Here is a tiny trained network, its code and every weight. The questions are about switching its units off for an input and a class, where a switched-off unit gives its printed mean instead of its output.

import numpy as np


def w(rows, s, z=0):
    codes = np.array(rows[::2]) - 128.0
    scale = np.full(codes.shape[1], s)
    scale[-1] = z or s
    return codes * scale


def f(y):
    return y / 2 * (1 + np.tanh(0.7978845608 * (y + 0.044715 * y**3)))


def log_softmax(a):
    a = a - a.max(-1, keepdims=True)
    return a - np.log(np.exp(a).sum(-1, keepdims=True))


def net(x, mask):
    res = np.array(x, float).reshape(1, 8) / 4 @ E
    y = f(res @ A[0][:, :-1].T + A[0][:, -1])
    res = res + np.where(mask, y, B[0][:, -1]) @ B[0][:, :-1]
    return log_softmax(res[-1] @ U[:, :-1].T + U[:, -1])


A, B = {}, {}
E = w([
[128,129,128,130],'x0',
[129,127,130,128],'x1',
[128,128,127,128],'x2',
[127,126,128,128],'x3',
[150,177,156,31],'x4',
[72,254,95,156],'x5',
[137,146,12,81],'x6',
[18,60,156,80],'x7',
],0.0063)
A[0] = w([
[103,66,69,237,83],'N0',
[150,131,152,61,54],'N1',
[100,95,108,254,106],'N2',
[122,199,131,123,89],'N3',
[234,182,158,152,111],'N4',
[42,115,127,55,162],'N5',
[148,176,194,41,68],'N6',
[176,84,171,91,76],'N7',
[54,88,137,168,109],'N8',
[159,176,196,42,94],'N9',
[185,61,147,115,98],'N10',
[60,128,112,199,130],'N11',
[202,162,128,155,104],'N12',
[186,92,117,127,99],'N13',
[59,192,121,144,106],'N14',
[160,160,129,159,103],'N15',
[98,160,181,151,83],'N16',
[79,115,157,106,125],'N17',
[229,136,87,177,139],'N18',
[133,152,210,150,49],'N19',
[132,171,157,91,92],'N20',
[89,205,133,155,148],'N21',
[154,144,136,148,239],'N22',
[184,60,120,109,98],'N23',
[110,109,139,126,223],'N24',
[136,113,37,78,81],'N25',
[154,134,130,139,254],'N26',
[132,130,208,163,75],'N27',
[151,112,33,118,108],'N28',
[132,142,177,104,94],'N29',
[123,106,15,81,88],'N30',
[177,86,121,120,73],'N31',
[127,140,219,173,64],'N32',
[173,67,121,121,101],'N33',
[136,144,233,169,68],'N34',
[92,109,172,121,100],'N35',
[47,91,104,86,90],'N36',
[77,199,140,161,100],'N37',
[135,127,123,134,244],'N38',
[122,166,148,70,121],'N39',
],0.0097,0.0072)
B[0] = w([
[200,235,69,65,174],'N0',
[143,181,47,140,121],'N1',
[183,218,73,62,179],'N2',
[118,116,76,133,140],'N3',
[233,76,121,212,184],'N4',
[252,76,143,174,197],'N5',
[187,225,83,96,148],'N6',
[75,111,62,126,145],'N7',
[191,139,114,155,155],'N8',
[185,216,82,75,161],'N9',
[60,106,59,125,165],'N10',
[154,124,125,102,155],'N11',
[194,103,107,192,158],'N12',
[119,119,82,140,141],'N13',
[73,77,66,139,150],'N14',
[155,110,110,168,135],'N15',
[97,134,95,166,124],'N16',
[169,102,133,167,147],'N17',
[201,87,126,193,208],'N18',
[106,198,128,181,124],'N19',
[146,154,96,114,128],'N20',
[67,63,111,109,175],'N21',
[107,98,216,58,235],'N22',
[74,114,59,124,161],'N23',
[122,88,201,71,215],'N24',
[61,204,138,170,153],'N25',
[87,101,225,40,253],'N26',
[65,167,122,183,138],'N27',
[96,165,167,153,165],'N28',
[139,161,122,136,124],'N29',
[36,213,194,187,169],'N30',
[103,127,63,157,128],'N31',
[58,197,129,185,140],'N32',
[90,118,73,126,153],'N33',
[44,196,159,191,148],'N34',
[143,120,120,188,138],'N35',
[211,107,128,217,151],'N36',
[74,89,72,139,148],'N37',
[79,110,210,47,237],'N38',
[147,151,98,99,146],'N39',
],0.019,0.0062)
U = w([
[31,253,209,253,118],'0',
[119,113,167,99,253],'1',
[120,116,169,101,243],'2',
[167,206,92,65,30],'3',
[175,89,146,205,36],'4',
[100,113,174,102,161],'5',
[41,59,47,115,27],'6',
[111,120,182,102,94],'7',
],0.0072,0.005)

Each question gives the input, the list of numbers given to net, and the class t.
The units are the neurons (one row each of A and B). Each row of codes is followed by its name. A weight is (code - 128) times the scale printed after its matrix; where a second scale follows, it is the last column's (A, B and U).
mask holds one flag per neuron, in row order. A switched-off neuron (its flag False) gives its mean, the last column of its row in B, instead of its output. The means were averaged over made-up inputs and are rounded, as every weight is.
A unit's drop is (log p(t) with every unit on - log p(t) with that unit switched off) / (log p(t) with every unit on - log p(t) with every unit switched off).
The circuit of an input: a set's keep is (log p(t) with only the set's units on - log p(t) with every unit switched off) / (log p(t) with every unit on - log p(t) with every unit switched off). Starting from the 12 units with the biggest drops (on a tie, the unit counted first), units are removed one at a time, each time the one whose removal leaves the highest keep (on an exact tie, the one counted first), for as long as the keep stays at least 0.8.
units of the circuit, in order: the units of the circuit, biggest drop first
unit that matters most: the unit with the biggest drop
top k neurons: the k neurons with the biggest drops, biggest first
input [3,2,4,-2,8,7,2,-3], class 3: top 4 neurons : (N9; N6; N39; N20)
input [-8,6,-3,1,1,8,-4,-7], class 6: unit that matters most : N21
input [-8,1,-5,-1,0,8,5,-6], class 6: units of the circuit, in order : (N21; N14)
input [3,-3,7,2,8,-6,1,6], class 3: units of the circuit, in order : (N9; N6)
input [-4,-5,-7,-4,-3,-7,-7,0], class 0: units of the circuit, in order : (N34; N32)
input [-2,0,-5,-6,-3,-2,5,-8], class 4: top 3 neurons : (N18; N4; N12)
input [3,-7,-7,-1,0,8,-5,8], class 4: units of the circuit, in order : (N5; N36)
input [-7,-7,1,2,2,-6,-4,-8], class 4: top 3 neurons : (N4; N18; N12)
input [5,-1,4,-1,4,-4,7,-3], class 0: units of the circuit, in order : (N30; N25)
input [-7,7,-8,4,-3,7,-8,6], class 0: top 2 neurons : (N34; N32)
input [-5,0,-3,6,8,5,7,4], class 3: top 2 neurons : (N9; N6)
input [6,1,-7,6,-8,-6,0,5], class 3: units of the circuit, in order : (N0; N2)
input [-5,-3,-3,-3,7,0,7,-3], class 0: top 2 neurons : (N30; N25)
input [5,-8,1,7,7,3,8,6], class 0: units of the circuit, in order : (N30)
input [8,-2,-1,-6,3,-8,6,-4], class 6: top 2 neurons : (N23; N10)
input [2,4,3,3,-2,-6,-1,5], class 6: units of the circuit, in order : (N10; N23)
input [-4,0,7,4,-4,-1,7,-7], class 0: top 4 neurons : (N30; N28; N25; N5)
input [-6,-7,1,-1,-1,-5,8,-6], class 0: units of the circuit, in order : (N30; N25)
input [0,7,-6,5,7,2,-6,-4], class 3: top 3 neurons : (N9; N6; N30)
input [-7,4,1,5,-8,-4,7,-8], class 3: units of the circuit, in order : (N0)
input [7,1,0,3,-7,-4,1,2], class 3: units of the circuit, in order : (N0; N2)
input [1,-2,4,0,-8,1,-3,-7], class 3: top 2 neurons : (N2; N0)
input [-1,1,-5,4,-6,5,7,-4], class 0: top 2 neurons : (N30; N28)
input [4,-1,-3,1,5,7,5,6], class 6: top 2 neurons : (N14; N21)
input [-1,-7,6,-5,-5,-7,-1,-8], class 4: top 3 neurons : (N18; N4; N12)
input [2,0,1,2,-2,1,-6,2], class 0: top 4 neurons : (N34; N32; N27; N19)
input [5,-2,-2,2,0,0,-8,-8], class 0: units of the circuit, in order : (N34)
input [6,3,1,1,-1,1,4,8], class 4: units of the circuit, in order : (N5; N36)
